Here is a tiny trained network, its code and every weight. The questions are about switching its units off for an input and a target symbol, where a switched-off unit gives its printed mean instead of its output.

import numpy as np


def w(rows, s, z=0):
    codes = np.array(rows[::2]) - 128.0
    scale = np.full(codes.shape[1], s)
    scale[-1] = z or s
    return codes * scale


def norm(h):
    return h / np.sqrt((h * h).mean(-1, keepdims=True) + 1e-5)


def f(y):
    return np.maximum(y, 0)


def softmax(a):
    e = np.exp(a - a.max(-1, keepdims=True))
    return e / e.sum(-1, keepdims=True)


def log_softmax(a):
    a = a - a.max(-1, keepdims=True)
    return a - np.log(np.exp(a).sum(-1, keepdims=True))


def net(x, mask):
    ids = ['αγδεζπσφ'.index(c) for c in x.split()]
    T = len(ids)
    res = E[ids] + P[:T]
    u = 0
    for l in range(2):
        r = norm(res)
        for j in range(3):
            rows = slice(3 * j, 3 * j + 3)
            q, k, v = (r @ M[l][rows].T for M in (Q, K, V))
            z = softmax(np.where(np.tri(T) > 0, q @ k.T / 3**0.5, -1e9)) @ v
            o = O[l][rows]
            res = res + np.where(mask[u + j], z, o[:, -1]) @ o[:, :-1]
        u += 3
        y = f(norm(res) @ A[l][:, :-1].T + A[l][:, -1])
        res = res + np.where(mask[u : u + 4], y, B[l][:, -1]) @ B[l][:, :-1]
        u += 4
    return log_softmax(norm(res)[-1] @ U[:, :-1].T + U[:, -1])


Q, K, V, O, A, B = {}, {}, {}, {}, {}, {}
E = w([
[98,95,218,254,166,7],'α',
[225,93,81,193,65,118],'γ',
[5,134,154,179,230,147],'δ',
[201,133,10,185,43,81],'ε',
[121,9,151,190,158,42],'ζ',
[137,106,141,224,135,182],'π',
[108,189,88,216,119,115],'σ',
[85,156,209,188,206,71],'φ',
],0.0065)
P = w([
[161,122,158,143,163,136],'0',
[92,148,59,254,186,135],'1',
[151,142,130,109,119,141],'2',
[158,128,156,134,148,137],'3',
[94,101,84,221,121,138],'4',
[141,139,134,103,112,141],'5',
[146,123,170,132,138,133],'6',
[68,99,97,214,99,126],'7',
[128,138,142,95,105,142],'8',
[127,121,185,127,133,130],'9',
[77,72,63,201,112,137],'10',
[131,139,136,93,103,144],'11',
],0.018)
Q[0] = w([
[143,96,131,95,197,14],'0.h1',
[131,22,159,160,62,153],'0.h1',
[67,58,135,189,172,74],'0.h1',
[66,193,102,249,99,92],'0.h2',
[139,183,124,33,184,138],'0.h2',
[186,193,197,46,144,98],'0.h2',
[195,224,152,13,168,9],'0.h3',
[161,171,206,125,178,185],'0.h3',
[77,138,166,90,154,170],'0.h3',
],0.017)
K[0] = w([
[152,102,126,124,216,27],'0.h1',
[140,115,193,52,33,109],'0.h1',
[78,86,254,111,187,101],'0.h1',
[118,120,229,80,47,155],'0.h2',
[200,125,108,119,216,163],'0.h2',
[190,121,156,236,207,109],'0.h2',
[203,150,27,202,248,76],'0.h3',
[137,126,158,201,175,197],'0.h3',
[94,135,118,102,212,172],'0.h3',
],0.016)
V[0] = w([
[165,113,119,100,222,57],'0.h1',
[163,100,193,3,145,141],'0.h1',
[156,186,141,78,75,100],'0.h1',
[167,190,166,146,69,113],'0.h2',
[90,172,91,130,158,157],'0.h2',
[200,148,163,144,233,161],'0.h2',
[158,129,151,195,112,28],'0.h3',
[128,163,176,240,112,236],'0.h3',
[79,181,84,215,106,119],'0.h3',
],0.015)
O[0] = w([
[65,158,138,177,93,80,115],'0.h1',
[60,43,162,107,79,139,108],'0.h1',
[112,85,79,145,142,155,110],'0.h1',
[143,191,82,155,154,120,157],'0.h2',
[105,107,119,94,70,118,122],'0.h2',
[107,44,146,74,195,185,185],'0.h2',
[143,158,51,168,30,137,149],'0.h3',
[250,75,104,64,137,61,254],'0.h3',
[102,91,82,80,86,87,143],'0.h3',
],0.012,0.021)
A[0] = w([
[148,143,98,152,86,39,151],'0.n1',
[115,178,39,112,146,122,156],'0.n2',
[146,86,249,167,108,138,47],'0.n3',
[170,129,141,41,98,181,255],'0.n4',
],0.021,0.0024)
B[0] = w([
[245,145,65,65,196,53,224],'0.n1',
[48,100,143,38,60,116,188],'0.n2',
[201,168,14,71,108,12,153],'0.n3',
[171,248,164,180,82,105,246],'0.n4',
],0.013,0.014)
Q[1] = w([
[38,78,111,143,151,135],'1.h1',
[139,225,99,189,228,155],'1.h1',
[128,131,74,72,247,69],'1.h1',
[96,214,121,205,189,125],'1.h2',
[196,189,129,151,65,85],'1.h2',
[46,108,48,184,72,72],'1.h2',
[123,174,52,157,115,121],'1.h3',
[117,78,137,62,16,104],'1.h3',
[249,39,111,163,130,149],'1.h3',
],0.018)
K[1] = w([
[18,86,83,148,172,133],'1.h1',
[182,217,67,148,251,158],'1.h1',
[206,98,49,121,191,12],'1.h1',
[61,186,176,186,94,224],'1.h2',
[224,178,120,82,35,111],'1.h2',
[27,130,6,169,63,131],'1.h2',
[123,212,137,112,69,152],'1.h3',
[63,115,161,41,129,10],'1.h3',
[252,137,178,101,147,23],'1.h3',
],0.016)
V[1] = w([
[134,126,43,209,196,117],'1.h1',
[116,151,81,5,226,136],'1.h1',
[101,99,24,61,66,193],'1.h1',
[23,92,53,77,159,171],'1.h2',
[112,11,124,177,152,155],'1.h2',
[160,69,40,166,52,97],'1.h2',
[92,169,100,34,138,166],'1.h3',
[125,44,63,174,168,107],'1.h3',
[163,156,181,159,57,128],'1.h3',
],0.014)
O[1] = w([
[187,131,193,83,84,106,137],'1.h1',
[2,157,178,149,93,155,188],'1.h1',
[76,121,175,174,157,21,103],'1.h1',
[230,136,98,83,160,157,6],'1.h2',
[182,185,143,106,92,89,56],'1.h2',
[110,128,233,66,134,185,175],'1.h2',
[242,148,126,106,135,120,117],'1.h3',
[119,82,69,191,118,160,120],'1.h3',
[64,130,160,87,143,92,144],'1.h3',
],0.011,0.018)
A[1] = w([
[142,83,94,194,254,110,1],'1.n1',
[112,101,88,93,78,130,68],'1.n2',
[154,136,130,205,70,124,92],'1.n3',
[122,138,94,71,125,143,122],'1.n4',
],0.033,0.0036)
B[1] = w([
[134,162,102,155,253,83,204],'1.n1',
[130,81,126,133,151,177,241],'1.n2',
[155,109,135,168,114,68,196],'1.n3',
[122,163,115,166,108,136,255],'1.n4',
],0.034,0.0089)
U = w([
[139,72,2,49,99,86,17],'α',
[163,92,142,237,82,87,81],'γ',
[151,126,110,151,251,124,107],'δ',
[57,157,159,98,98,108,191],'ε',
[108,11,128,87,139,134,110],'ζ',
[224,119,202,55,141,177,170],'π',
[161,127,109,163,116,223,253],'σ',
[168,235,96,118,82,135,100],'φ',
],0.0091,0.0038)

Each question gives the input, a string of symbols that net reads in full, and the target symbol t.
The units are the heads (3 rows each of Q, K, V and O) and the neurons (one row each of A and B). Each row of codes is followed by its name. A weight is (code - 128) times the scale printed after its matrix; where a second scale follows, it is the last column's (O, A, B and U).
mask holds one flag per unit, layer by layer, with each layer's heads first. A switched-off unit (its flag False) gives its mean, the last column of its rows in O or B, instead of its output. The means were averaged over made-up inputs and are rounded, as every weight is.
A unit's drop is (log p(t) with every unit on - log p(t) with that unit switched off) / (log p(t) with every unit on - log p(t) with every unit switched off).
The circuit of an input: a set's keep is (log p(t) with only the set's units on - log p(t) with every unit switched off) / (log p(t) with every unit on - log p(t) with every unit switched off). Starting from the 12 units with the biggest drops (on a tie, the unit counted first), units are removed one at a time, each time the one whose removal leaves the highest keep (on an exact tie, the one counted first), for as long as the keep stays at least 0.8.
circuit, biggest first: the units of the circuit, biggest drop first
most important unit: the unit with the biggest drop
top k neurons: the k neurons with the biggest drops, biggest first
k most important neurons of layer l: the k neurons of layer l with the biggest drops, biggest first
which heads matter: for each layer, one digit per head in row order, 1 if its drop is at least 0.15 and else 0, layers parted by /
input φ π ζ δ ζ, target γ: circuit, biggest first => 0.h3; 1.n3
input ε σ π ζ, target α: most important unit => 0.h1
input δ ζ σ π ε α ε δ, target σ: which heads matter => 001 / 010
input π π γ α π π φ ε α σ φ, target σ: circuit, biggest first => 0.h3; 1.n2; 1.h2
input ζ δ γ π σ, target ε: which heads matter => 001 / 000
input γ γ ε γ, target σ: circuit, biggest first => 0.h1; 0.h3; 1.n1
input γ φ σ ζ ε α π φ γ π ζ, target ε: which heads matter => 011 / 000
input π π π σ, target φ: which heads matter => 100 / 100
input π γ γ σ δ, target ε: which heads matter => 101 / 000
input ζ π α γ γ, target σ: circuit, biggest first => 0.h3; 1.n2
input α π π α γ ζ α σ φ π γ, target π: which heads matter => 101 / 110
input α γ π ζ π π ε δ δ ζ σ, target ζ: 2 most important neurons of layer 1 => 1.n2; 1.n1
input π δ δ γ σ α π π γ ε, target σ: which heads matter => 010 / 000
input γ ζ ζ α γ σ ε, target σ: circuit, biggest first => 1.n2; 0.h3
input ζ π π γ γ σ π π π δ, target ε: circuit, biggest first => 0.n1; 1.n1; 1.n2
input σ σ ε, target ε: which heads matter => 001 / 100
input σ ζ σ ε π, target α: circuit, biggest first => 0.n2; 0.n4; 0.h2
input π σ π, target π: most important unit => 0.h3
input δ ζ ε ε α, target φ: which heads matter => 101 / 000
input π γ φ ζ π γ φ γ, target ε: which heads matter => 011 / 001
input σ π δ γ π, target ζ: most important unit => 0.h2
input δ σ γ π φ σ γ σ φ π α, target π: circuit, biggest first => 1.h2; 0.h1; 0.h3
input π φ σ, target σ: top 2 neurons => 1.n4; 1.n2
input π π γ σ π σ π σ σ δ γ, target α: 3 most important neurons of layer 0 => 0.n1; 0.n4; 0.n2
